Where the symbols take the states:
Z442: d>Z893, f>Z217, h>Z663, m>Z94, a>Z857
Z420: d>Z528, f>Z296, h>Z177, m>Z109, a>Z807
Z634: d>Z153, f>Z813, h>Z150, m>Z355, a>Z228
Z572: d>Z412, f>Z431, h>Z615, m>Z45, a>Z620
Z248: d>Z247, f>Z528, h>Z902, m>Z757, a>Z177
Z807: d>Z420, f>Z498, h>Z944, m>Z296, a>Z843
Z260: d>Z663, f>Z857, h>Z457, m>Z442, a>Z412
Z680: d>Z265, f>Z363, h>Z714, m>Z786, a>Z704
Z228: d>Z634, f>Z332, h>Z716, m>Z813, a>Z543
Z847: d>Z944, f>Z843, h>Z59, m>Z807, a>Z494
Z242: d>Z156, f>Z852, h>Z473, m>Z323, a>Z251
Z997: d>Z716, f>Z543, h>Z399, m>Z228, a>Z67
Z632: d>Z72, f>Z638, h>Z465, m>Z712, a>Z665
Z698: d>Z217, f>Z368, h>Z857, m>Z457, a>Z366
Z914: d>Z665, f>Z653, h>Z309, m>Z97, a>Z219
Z109: d>Z167, f>Z123, h>Z528, m>Z902, a>Z296
Z641: d>Z369, f>Z309, h>Z97, m>Z696, a>Z687
Z254: d>Z653, f>Z789, h>Z219, m>Z687, a>Z666
Z399: d>Z710, f>Z997, h>Z332, m>Z716, a>Z582
Z156: d>Z27, f>Z323, h>Z222, m>Z666, a>Z242
Z29: d>Z959, f>Z57, h>Z973, m>Z522, a>Z265
Z857: d>Z442, f>Z698, h>Z260, m>Z217, a>Z45
Z465: d>Z348, f>Z632, h>Z656, m>Z72, a>Z696
Z318: d>Z615, f>Z620, h>Z291, m>Z572, a>Z75
Z412: d>Z260, f>Z45, h>Z368, m>Z857, a>Z572
Z363: d>Z786, f>Z520, h>Z680, m>Z887, a>Z970
Z638: d>Z712, f>Z369, h>Z632, m>Z656, a>Z97
Z59: d>Z891, f>Z847, h>Z498, m>Z944, a>Z11
Z710: d>Z929, f>Z716, h>Z813, m>Z150, a>Z399
Z970: d>Z363, f>Z567, h>Z704, m>Z520, a>Z71
Z798: d>Z309, f>Z219, h>Z687, m>Z914, a>Z234
Z265: d>Z29, f>Z786, h>Z267, m>Z57, a>Z680
Z959: d>Z620, f>Z522, h>Z75, m>Z140, a>Z29
Z331: d>Z299, f>Z783, h>Z306, m>Z686, a>Z72
Z663: d>Z657, f>Z442, h>Z325, m>Z893, a>Z260
Z716: d>Z150, f>Z228, h>Z710, m>Z634, a>Z997
Z332: d>Z813, f>Z399, h>Z228, m>Z710, a>Z349
Z299: d>Z128, f>Z686, h>Z567, m>Z704, a>Z331
Z323: d>Z666, f>Z502, h>Z156, m>Z505, a>Z852
Z813: d>Z355, f>Z710, h>Z634, m>Z929, a>Z332
Z505: d>Z789, f>Z222, h>Z666, m>Z234, a>Z502
Z348: d>Z306, f>Z72, h>Z534, m>Z331, a>Z465
Z714: d>Z267, f>Z680, h>Z887, m>Z265, a>Z128
Z498: d>Z296, f>Z59, h>Z807, m>Z891, a>Z867
Z686: d>Z704, f>Z71, h>Z299, m>Z970, a>Z783
Z929: d>Z210, f>Z150, h>Z355, m>Z251, a>Z710
Z944: d>Z177, f>Z807, h>Z891, m>Z420, a>Z847
Z210: d>Z473, f>Z251, h>Z758, m>Z242, a>Z929
Z366: d>Z698, f>Z615, h>Z45, m>Z368, a>Z291
Z867: d>Z498, f>Z11, h>Z843, m>Z59, a>Z184
Z123: d>Z902, f>Z177, h>Z109, m>Z248, a>Z891
Z515: d>Z582, f>Z563, h>Z790, m>Z67, a>Z590
Z121: d>Z790, f>Z590, h>Z839, m>Z515, a>Z757
Z140: d>Z431, f>Z292, h>Z620, m>Z291, a>Z522
Z887: d>Z438, f>Z714, h>Z786, m>Z267, a>Z520
Z184: d>Z867, f>Z657, h>Z298, m>Z11, a>Z325
Z128: d>Z714, f>Z704, h>Z520, m>Z680, a>Z299
Z712: d>Z783, f>Z656, h>Z72, m>Z534, a>Z638
Z306: d>Z567, f>Z331, h>Z71, m>Z299, a>Z348
Z349: d>Z332, f>Z582, h>Z543, m>Z399, a>Z790
Z369: d>Z656, f>Z696, h>Z638, m>Z465, a>Z641
Z57: d>Z522, f>Z438, h>Z29, m>Z46, a>Z786
Z94: d>Z298, f>Z325, h>Z893, m>Z184, a>Z217
Z843: d>Z807, f>Z867, h>Z847, m>Z498, a>Z298
Z620: d>Z572, f>Z140, h>Z318, m>Z431, a>Z959
Z520: d>Z887, f>Z128, h>Z363, m>Z714, a>Z567
Z222: d>Z234, f>Z156, h>Z505, m>Z27, a>Z473
Z522: d>Z140, f>Z46, h>Z959, m>Z292, a>Z57
Z46: d>Z292, f>Z973, h>Z522, m>Z75, a>Z438
Z582: d>Z399, f>Z67, h>Z349, m>Z997, a>Z515
Z528: d>Z757, f>Z109, h>Z248, m>Z167, a>Z420
Z217: d>Z94, f>Z457, h>Z442, m>Z325, a>Z698
Z45: d>Z857, f>Z366, h>Z412, m>Z698, a>Z431
Z543: d>Z228, f>Z349, h>Z997, m>Z332, a>Z654
Z167: d>Z590, f>Z902, h>Z757, m>Z823, a>Z109
Z457: d>Z325, f>Z260, h>Z217, m>Z663, a>Z368
Z72: d>Z331, f>Z712, h>Z348, m>Z783, a>Z632
Z666: d>Z254, f>Z505, h>Z27, m>Z789, a>Z323
Z309: d>Z696, f>Z914, h>Z641, m>Z665, a>Z798
Z615: d>Z368, f>Z572, h>Z366, m>Z412, a>Z318
Z27: d>Z219, f>Z666, h>Z234, m>Z254, a>Z156
Z973: d>Z75, f>Z29, h>Z46, m>Z959, a>Z267
Z11: d>Z59, f>Z494, h>Z867, m>Z847, a>Z657
Z563: d>Z67, f>Z839, h>Z515, m>Z654, a>Z823
Z654: d>Z543, f>Z790, h>Z67, m>Z349, a>Z839
Z902: d>Z823, f>Z248, h>Z167, m>Z247, a>Z123
Z473: d>Z222, f>Z242, h>Z502, m>Z156, a>Z210
Z590: d>Z515, f>Z823, h>Z121, m>Z563, a>Z167
Z296: d>Z109, f>Z891, h>Z420, m>Z123, a>Z498
Z219: d>Z914, f>Z254, h>Z798, m>Z653, a>Z27
Z687: d>Z641, f>Z798, h>Z653, m>Z309, a>Z789
Z75: d>Z318, f>Z959, h>Z292, m>Z620, a>Z973
Z494: d>Z847, f>Z298, h>Z11, m>Z843, a>Z893
Z234: d>Z798, f>Z27, h>Z789, m>Z219, a>Z222
Z267: d>Z973, f>Z265, h>Z438, m>Z29, a>Z714
Z786: d>Z57, f>Z887, h>Z265, m>Z438, a>Z363
Z567: d>Z520, f>Z299, h>Z970, m>Z128, a>Z306
Z67: d>Z997, f>Z654, h>Z582, m>Z543, a>Z563
Z431: d>Z45, f>Z291, h>Z572, m>Z366, a>Z140
Z438: d>Z46, f>Z267, h>Z57, m>Z973, a>Z887
Z852: d>Z323, f>Z758, h>Z242, m>Z502, a>Z153
Z368: d>Z457, f>Z412, h>Z698, m>Z260, a>Z615
Z783: d>Z686, f>Z534, h>Z331, m>Z71, a>Z712
Z502: d>Z505, f>Z473, h>Z323, m>Z222, a>Z758
Z71: d>Z970, f>Z306, h>Z686, m>Z567, a>Z534
Z656: d>Z534, f>Z465, h>Z712, m>Z348, a>Z369
Z696: d>Z465, f>Z665, h>Z369, m>Z632, a>Z309
Z757: d>Z121, f>Z167, h>Z247, m>Z590, a>Z528
Z665: d>Z632, f>Z97, h>Z696, m>Z638, a>Z914
Z150: d>Z251, f>Z634, h>Z929, m>Z153, a>Z716
Z251: d>Z242, f>Z153, h>Z210, m>Z852, a>Z150
Z291: d>Z366, f>Z318, h>Z431, m>Z615, a>Z292
Z657: d>Z11, f>Z893, h>Z184, m>Z494, a>Z663
Z789: d>Z687, f>Z234, h>Z254, m>Z798, a>Z505
Z839: d>Z654, f>Z121, h>Z563, m>Z790, a>Z247
Z893: d>Z494, f>Z94, h>Z657, m>Z298, a>Z442
Z534: d>Z71, f>Z348, h>Z783, m>Z306, a>Z656
Z758: d>Z502, f>Z210, h>Z852, m>Z473, a>Z355
Z823: d>Z563, f>Z247, h>Z590, m>Z839, a>Z902
Z153: d>Z852, f>Z355, h>Z251, m>Z758, a>Z634
Z790: d>Z349, f>Z515, h>Z654, m>Z582, a>Z121
Z704: d>Z680, f>Z970, h>Z128, m>Z363, a>Z686
Z653: d>Z97, f>Z687, h>Z914, m>Z641, a>Z254
Z97: d>Z638, f>Z641, h>Z665, m>Z369, a>Z653
Z355: d>Z758, f>Z929, h>Z153, m>Z210, a>Z813
Z325: d>Z184, f>Z663, h>Z94, m>Z657, a>Z457
Z292: d>Z291, f>Z75, h>Z140, m>Z318, a>Z46
Z177: d>Z248, f>Z420, h>Z123, m>Z528, a>Z944
Z247: d>Z839, f>Z757, h>Z823, m>Z121, a>Z248
Z891: d>Z123, f>Z944, h>Z296, m>Z177, a>Z59
Z298: d>Z843, f>Z184, h>Z494, m>Z867, a>Z94

The rows follow the links: the fewer symbols apart two states are, the more alike their rows tend to be.

Each row is also shifted at random along 6 hidden directions that mean nothing.

Rows with their states:
+13 +5 -5 +9 -2 +15 -4 +7 -10 -6 -10 +5 -11 +13 +7 +14 0 +5 -44 +4 -14 +15 -14 -4 -17 +0 +18 -7 -4 -6 +8 +8 +7 -1 +10
state: Z291
-21 +4 -4 +11 +23 +7 +14 +17 -15 -11 +4 -8 -10 +2 -9 +7 +2 +3 +11 +1 -19 +12 -16 -2 -23 +2 -5 -2 -3 -3 +1 +3 -4 +34 +14
state: Z431
0 -11 +3 -2 -2 +9 -21 +22 +9 +3 +1 +15 +9 -5 +6 -2 +1 +13 -62 -5 -14 -14 -1 +3 +13 -21 0 -5 +3 +6 -12 +2 +6 -16 -15
state: Z716
+8 +11 -17 -2 +22 +1 +1 +4 +1 +12 +9 -21 +6 -11 -12 -1 0 -5 +39 +17 +13 -7 +13 -18 +2 +11 -9 +8 -2 +8 -3 +9 +15 -19 -3
state: Z891
-4 +2 +4 -11 -6 -18 -3 +8 +9 +4 +9 -3 +11 -14 -2 -16 +0 -2 +36 -2 +2 -16 +15 -4 +20 -1 -13 +7 -2 +3 -6 -12 -4 -3 -13
state: Z153
+20 +1 +2 +2 -8 -5 +3 +10 -12 -14 -5 +4 -20 +8 +7 +4 +1 +4 -3 -2 -9 +15 -6 -4 -7 +6 -1 -2 -4 +1 +13 -8 -10 +32 +11
state: Z714
-11 +8 -15 -16 +24 -22 +2 -12 +2 +12 -7 -5 -25 -4 -22 +10 0 +10 -18 +9 +36 +6 -7 -2 -13 +23 -7 +4 +8 -2 -16 +1 +9 +28 +21
state: Z59
+10 -10 +8 -3 -8 -5 -5 +6 +7 -1 +8 +2 +9 -7 +5 -12 +1 -1 +17 -5 +2 -12 +14 +1 +22 -8 -15 +3 +3 +11 +1 -7 -8 -4 -15
state: Z323
+10 -15 +6 -7 -4 -2 -14 -20 +12 +7 +3 +5 +7 -3 +1 -6 -1 0 -14 -7 +27 -7 +10 +13 +19 -6 -8 +0 +9 +4 -2 +7 -4 -19 -11
state: Z852
+15 0 +5 -17 -18 -25 -11 +12 +9 +0 0 +10 -6 -9 +5 -11 +0 +7 -4 -3 +3 -11 +11 -5 +22 +1 -10 +3 0 +5 -5 -19 -5 +11 -8
state: Z242
+30 -4 +6 -17 -11 -15 -35 -4 +9 -3 +9 +1 +1 -4 +7 -17 +0 +5 -16 -13 +15 +2 +7 +7 +22 -2 -5 +3 -5 -19 +10 +9 -8 -20 -10
state: Z27
+13 -1 +8 +9 -13 +9 -1 0 -8 -14 +2 0 +4 +8 +12 -4 +0 -7 +14 -8 -17 +10 -3 +3 -1 -5 +7 -2 -7 -9 +18 +3 -11 -4 -2
state: Z567
-9 +3 +15 0 -25 -6 -3 +15 +2 -11 +6 +4 +18 -4 +14 -18 +1 -6 +29 -13 -34 -9 +3 +2 +12 -13 +5 +1 -12 -12 +5 -15 -12 -6 -14
state: Z653
+32 -11 -3 -13 +7 -13 -14 +3 +9 +8 +8 -1 -7 -12 -4 -7 +0 +7 0 +4 +32 -9 +20 -5 +26 +4 -28 +6 +10 +22 -3 0 -1 +3 -10
state: Z150
-9 +22 -11 -13 -12 -9 -3 -37 +14 +23 -15 -5 +10 +1 -5 +5 -4 -9 -2 +11 +25 -6 +3 -5 -4 +17 +32 +3 -4 -20 -9 +5 +24 -50 +3
state: Z420
-56 +8 +7 -24 -6 -41 +11 -19 +15 +10 -5 +6 +0 -13 -16 -10 -1 +1 +20 -10 +16 -14 -4 +12 +1 +10 -2 +5 +2 -18 -27 -24 -6 +25 +7
state: Z710
-16 +1 -10 +11 +26 +19 +5 +13 -6 +4 +1 -5 +0 +1 -9 +12 +1 +4 -21 +9 -9 +1 -10 -4 -17 -4 +1 -3 +3 +6 -8 +12 +12 +1 +5
state: Z298
+32 -7 +6 +18 -14 +24 +9 -27 -5 -4 +2 -8 +14 +12 +13 +1 -2 -20 +47 +2 +7 +9 +13 +2 +6 -2 +6 0 +0 +9 +26 +12 -6 -33 -8
state: Z970
+12 -4 +13 -7 -30 -11 -10 -4 +3 -9 -8 +17 -6 +7 +15 -4 -1 +4 -27 -14 -7 +4 -4 +9 +8 -4 +9 -4 -3 -10 +6 -12 -12 +7 -1
state: Z696
+10 +10 -15 -20 +15 -19 -13 -11 +9 +17 +1 -10 -9 -10 -15 -1 -1 +5 -4 +10 +38 -3 +8 -8 +5 +19 -6 +7 +2 -5 -9 +8 +14 -10 +5
state: Z902
+3 -24 +12 +17 +13 +24 -2 -24 -7 -10 +10 -2 +5 +11 +1 +1 +1 -6 -1 -14 +12 +17 -6 +25 -5 -12 -9 -5 +9 -2 +17 +26 -18 -3 +0
state: Z71
-16 +2 +11 +1 -5 -7 -2 -3 -7 -16 +5 -2 -1 +4 +2 -9 +1 -2 +17 -17 -14 +13 -13 +13 -9 -2 +2 -1 -10 -27 +11 +0 -19 +17 +7
state: Z686
-31 +5 -9 +10 +27 +16 +2 +37 -7 -1 +5 -4 +5 -5 -8 +5 +2 +10 -24 +6 -34 -5 -14 -8 -17 -12 0 -3 -4 +1 -14 +5 +11 +8 +1
state: Z847
+24 -15 +6 -8 -15 -7 -9 -4 +10 +4 -4 +15 -5 -2 +8 -2 -1 +6 -28 -2 +18 -9 +12 +4 +22 -5 -10 -1 +11 +19 -3 -8 -4 +1 -9
state: Z473
+24 -7 +10 -9 -31 -15 -1 -7 +8 -1 -8 +15 -5 +1 +13 -5 -2 +0 -1 -4 +8 -7 +12 0 +20 +1 -3 +0 +4 +12 +3 -19 -8 +6 -7
state: Z254
-12 +25 -15 -13 +24 -14 -20 +20 -6 -2 +8 -19 -7 -8 -13 -7 +2 +9 -4 +1 -10 +10 -14 -10 -17 +13 +5 +5 -18 -37 -1 +13 +9 +2 +12
state: Z893
+8 -4 -3 +8 +16 +12 -3 -9 -11 -7 +0 -5 -13 +11 -3 +9 +1 +2 -19 -2 +7 +22 -13 +7 -18 +4 +2 -4 +1 -8 +12 +20 -3 +9 +14
state: Z75
-13 -14 +16 +21 -24 +23 +25 -32 -3 -5 -14 +16 +9 +19 +13 +13 -2 -14 0 -7 -7 +6 -7 +19 -10 -11 +19 -10 +9 +8 +7 -4 -10 -5 +1
state: Z299
-12 -3 -7 -3 +16 +3 -1 -9 +9 +16 +1 -3 +6 -7 -12 +3 0 +1 -10 +7 +20 -11 +5 +1 +3 +0 -4 +1 +9 +9 -15 +8 +12 -15 -3
state: Z823
+23 -11 +10 -3 -18 -7 -1 -28 +2 -4 -5 +7 -9 +9 +7 0 -1 -4 +3 -9 +24 +10 +4 +12 +8 +5 -3 -1 +6 +0 +13 -1 -14 +6 +3
state: Z656
+24 +10 -15 +9 +13 +16 -2 +31 -11 -2 +2 -9 -6 +1 +2 +8 +1 +4 -7 +16 -19 +3 +1 -23 -8 +2 +1 +0 -6 +12 +6 +6 +14 -3 +1
state: Z442
+31 +3 +8 -10 -19 -14 -27 +17 -4 -17 +3 +6 -10 +3 +15 -13 +1 +9 -22 -14 -15 +11 -4 0 +9 -2 +2 0 -14 -21 +17 -3 -13 +8 -1
state: Z712
-43 +8 -7 -1 +13 -7 +25 -8 +5 +14 -4 -5 +5 -8 -17 +6 -1 -5 +28 +10 +7 -13 0 -3 -10 +8 0 +3 +6 +7 -22 -10 +10 +8 +5
state: Z123
+3 +19 -13 -2 +4 +0 -6 +31 -7 -2 -6 -1 -10 0 +1 +7 +1 +10 -30 +10 -25 +3 -10 -19 -14 +5 +14 -1 -11 -8 -3 -2 +15 +5 +7
state: Z94
+11 -12 +11 +1 -12 +4 -13 +3 +5 -5 +8 +5 +13 -2 +10 -12 +1 -1 -1 -11 -7 -6 +7 +8 +18 -15 -6 -1 -1 +0 +7 +2 -10 -15 -15
state: Z789
+10 +3 +3 +11 -7 +9 +10 -9 -10 -9 -2 -5 -1 +10 +7 +3 0 -9 +25 0 -7 +13 -3 0 -9 +3 +8 -1 -5 -4 +16 +3 -6 -1 +5
state: Z265

Complete each set of four: the symbols that take the first to the second take the third to the fourth, perhaps in another order.
Answer with the state's name.
A +25 +9 -15 -4 -1 +3 -5 -18 +1 +12 -17 +2 -16 +10 -1 +18 -3 +3 -43 +15 +25 +10 -2 -8 -10 +16 +19 -2 +3 +1 +0 +10 +20 -17 +13
B -31 +9 -10 -7 +35 -2 -18 +13 -1 +3 +7 -10 -3 -6 -18 0 +2 +13 -38 -3 -3 +6 -20 +4 -19 +1 +1 +0 -6 -28 -12 +20 +9 +2 +10
C +4 +17 -9 +1 -5 -1 +10 -15 -5 +4 -10 -7 -6 +7 -1 +9 -2 -7 +16 +10 +5 +10 -3 -9 -15 +17 +19 +1 -6 -10 +6 +1 +10 -7 +12
D Z325

A -39 -3 +15 +14 -7 -4 +39 +3 -11 -16 +3 0 +4 +1 0 -4 +1 -12 +72 -8 -27 +1 -5 +6 -10 -3 -8 +0 -1 +5 +2 -24 -23 +46 +5
B +10 +2 +8 0 -17 -5 -6 -1 -6 -14 -3 +5 -8 +9 +10 -4 +0 +0 -5 -11 -11 +14 -8 +6 -3 +0 +8 -3 -8 -17 +14 -2 -12 +10 +5
C +14 -1 -3 -1 +15 +1 -11 -33 -7 -4 +1 -11 -15 +11 -7 +5 0 -2 -7 -6 +32 +28 -10 +14 -15 +14 +2 0 +0 -23 +17 +27 -6 -1 +18
D Z46

A +42 +2 +7 -12 -33 -17 -13 -13 +3 -6 -6 +8 -10 +6 +16 -7 -1 -2 0 -6 +12 +7 +9 -1 +16 +8 +6 +1 -5 -7 +17 -9 -9 -5 -2
B -5 +10 +11 -8 -24 -21 +1 -12 -2 -12 -3 +1 -4 +4 +7 -10 0 -6 +29 -13 -7 +9 -6 +6 -2 +8 +11 +2 -12 -27 +11 -12 -15 +12 +7
C +17 -4 +9 -10 -20 -16 -11 +10 +5 -6 +2 +9 -1 -5 +10 -12 +0 +4 -2 -8 -4 -7 +8 -1 +20 -5 -7 +1 -3 +2 +3 -14 -10 +6 -10
D Z309

A +13 -13 +10 0 -6 -10 +12 -12 -2 -7 +6 -1 -5 -1 +1 -7 +0 -6 +47 -6 +17 +2 +12 +7 +13 +4 -22 +4 +8 +15 +9 -9 -20 +24 -2
B +12 -13 +11 +0 -7 -6 -1 +5 -6 -14 +1 +9 -15 +4 +6 -2 +1 +6 -8 -12 -2 +9 -4 +9 +4 -3 -13 -3 +3 +4 +9 -7 -19 +34 +4
C +19 -5 -7 -13 +23 -10 -22 +15 +7 +7 +18 -12 +1 -17 -10 -13 +2 +8 +7 +2 +21 -9 +15 -6 +21 +1 -29 +8 +3 +7 -3 +10 +1 -5 -11
D Z634

A +32 -1 +2 -10 +7 -11 -30 +30 +1 -9 +28 -17 +11 -17 +3 -29 +3 +2 +44 -8 -6 -6 +19 -8 +30 -6 -28 +11 -12 -6 +15 +6 -12 -11 -20
B -12 -3 +15 -11 -31 -18 -3 -16 +11 -1 -10 +18 +2 +2 +9 -6 -1 +0 -18 -14 +1 -6 -2 +14 +10 -4 +10 -2 +0 -12 -6 -16 -9 +2 -3
C -26 +1 +7 -22 -21 -36 +7 -14 +15 +9 -15 +19 -10 -6 -5 -1 -2 +6 -18 -6 +17 -13 -1 +7 +8 +8 +1 +1 +7 -1 -23 -29 -3 +26 +5
D Z251

A -26 +6 -5 -7 +6 -10 +9 -1 +9 +14 0 -3 +9 -11 -11 -1 -1 -1 +17 +7 +6 -17 +6 -5 +3 +4 -2 +4 +3 +5 -19 -9 +10 -4 -3
B -31 +22 -7 -29 -13 -43 +8 -8 +13 +15 -20 +10 -18 -8 -12 +4 -2 +9 -17 +6 +16 -11 -5 -7 -5 +23 +13 +4 -1 -12 -29 -29 +12 +24 +15
C +26 -15 -12 -1 +22 +5 +1 +23 +2 +11 +1 +4 -15 -8 -7 +11 +1 +14 -31 +17 +20 -12 +14 -14 +13 0 -29 +0 +18 +47 -13 -2 +11 +19 -4
D Z167

A -24 -7 +1 -18 +27 -26 -6 -9 +9 +7 +16 -10 -2 -17 -23 -14 +2 +5 +26 -9 +34 -6 +5 +12 +10 +7 -32 +9 +8 -6 -14 +3 -11 +22 +1
B -35 -18 +4 +1 +20 +1 +12 -12 +10 +11 +6 +2 +9 -9 -16 +0 +0 +0 +5 -3 +21 -14 +4 +15 +5 -8 -20 +0 +18 +17 -20 +1 -3 +9 -5
C -18 -12 +7 -4 -1 -2 -7 +9 +10 +4 +1 +13 +7 -6 -1 -3 +1 +9 -37 -7 -4 -14 -1 +9 +10 -15 -6 -3 +7 +6 -16 -5 -1 +1 -9
D Z228

A +15 +8 -10 -25 +11 -32 -16 +18 +8 +8 +8 -7 -12 -19 -11 -12 +1 +11 +8 +6 +21 -10 +13 -15 +18 +14 -22 +10 -1 +3 -10 -9 +4 +14 -2
B -2 +17 -4 -11 -21 -13 -2 +18 +12 +10 -4 +3 +13 -11 +6 -7 -1 -1 +8 +9 -17 -24 +12 -19 +15 0 +11 +4 -8 +3 -13 -21 +15 -23 -14
C +8 +0 +12 -2 -27 -9 +2 -10 +3 -6 +1 +3 +10 +0 +12 -12 -1 -10 +38 -9 -5 -3 +9 +3 +14 -2 +3 +3 -5 -5 +10 -12 -13 -7 -9
D Z641

A +11 -7 +12 +0 -18 +0 -11 -15 +2 -8 +3 +4 +8 +5 +11 -9 0 -6 +4 -14 +1 +5 +1 +13 +9 -7 +4 -1 -4 -14 +14 +5 -13 -15 -6
B -13 -15 +16 +9 -15 +4 +12 -14 -3 -11 -6 +14 -1 +10 +8 +3 0 -3 -7 -14 -6 +6 -9 +19 -4 -9 +2 -6 +6 +0 +4 -6 -18 +19 +3
C -8 -14 +0 +1 +21 +6 -5 +8 +7 +7 +16 -6 +14 -13 -9 -8 +1 +1 +11 0 +8 -15 +11 +4 +15 -12 -24 +3 +9 +16 -9 +7 -1 -8 -15
D Z929

A -13 -10 +11 +9 +16 +5 -4 +10 -12 -20 +16 -7 0 +2 -2 -10 +3 +1 +17 -18 -17 +15 -13 +15 -8 -9 -15 -1 -5 -16 +13 +10 -23 +26 +4
B 0 +10 +10 -4 -22 -13 -8 +8 -5 -17 +1 +3 -1 +4 +12 -12 +1 -1 +11 -15 -26 +10 -9 +2 -2 -1 +11 +0 -16 -28 +13 -9 -14 +9 +2
C -34 -5 +10 +21 -1 +15 +31 -8 -12 -12 -3 +1 +5 +10 +1 +7 +0 -11 +32 -6 -22 +8 -13 +12 -20 -7 +6 -5 +1 +0 +4 -5 -13 +22 +8
D Z714

A +12 +4 -10 -5 +1 +0 -6 +27 +5 +9 -2 +4 +1 -8 +1 +2 +0 +9 -25 +13 -8 -16 +9 -18 +11 -3 -3 +1 +2 +20 -12 -8 +16 -8 -9
B +6 +7 -13 -12 +11 -15 +2 +28 +3 +8 +2 -3 -10 -14 -9 0 +0 +10 +3 +15 +3 -14 +11 -21 +9 +8 -17 +6 +2 +21 -15 -14 +11 +18 -2
C +19 +8 -13 +11 +15 +15 +5 +27 -13 -4 +4 -12 -6 +1 0 +7 +1 +1 +12 +15 -17 +6 +0 -20 -10 +4 -3 +1 -5 +12 +8 +5 +9 +6 +3
D Z412

A +1 -2 -4 +15 +21 +23 -1 -6 -11 -5 +5 -10 -1 +10 -3 +8 +1 -2 -7 0 -1 +18 -12 +6 -19 -1 +4 -4 -1 -8 +12 +25 +1 -7 +8
B -8 +4 -5 +15 +8 +14 +27 -12 -10 +0 -4 -9 -1 +7 -5 +12 -1 -11 +37 +11 +1 +8 -2 -4 -18 +8 +4 0 +3 +10 +5 +2 +3 +6 +10
C -11 -8 +1 +11 +30 +13 -4 +9 -16 -15 +9 -7 -13 +7 -8 +5 +3 +7 -20 -10 -8 +23 -22 +13 -23 -4 -9 -5 0 -13 +9 +20 -12 +30 +15
D Z75

A +0 +4 -10 -3 +3 +8 -6 -18 +11 +19 -6 -1 +10 0 -4 +7 -2 -2 -24 +10 +19 -8 +5 -2 +1 +2 +14 0 +4 +1 -10 +12 +21 -42 -4
B +8 -3 -10 -12 +0 -9 +1 -12 +10 +18 -17 +13 -17 -1 -7 +16 -2 +10 -50 +13 +33 -8 +4 -4 +3 +10 +1 -2 +15 +21 -19 -7 +16 +6 +7
C +31 +15 -3 -9 -7 -17 -9 -2 -10 -11 +4 -13 -15 +2 +4 -8 +0 -3 +36 -2 +6 +19 +1 -8 -1 +19 +0 +6 -13 -20 +22 +1 -9 +10 +10
D Z267

A +0 -26 +10 +3 +13 +7 -8 -1 +5 -1 +13 +4 +6 -5 -3 -7 +1 +4 -10 -11 +14 -6 +6 +17 +16 -16 -26 -1 +13 +15 -2 +9 -13 +5 -11
B +20 -6 +10 -9 -31 -14 -4 -8 +9 0 -7 +14 -1 +1 +13 -5 -1 -1 -4 -5 +7 -7 +11 +2 +20 -1 +1 0 +2 +7 +2 -16 -7 -1 -8
C -24 -19 +14 -5 -1 -9 +2 -29 +11 +3 +1 +10 +4 -1 -6 -4 0 -1 -6 -16 +24 -4 -1 +26 +7 -6 -10 -2 +13 -2 -9 0 -15 +9 -1
D Z219

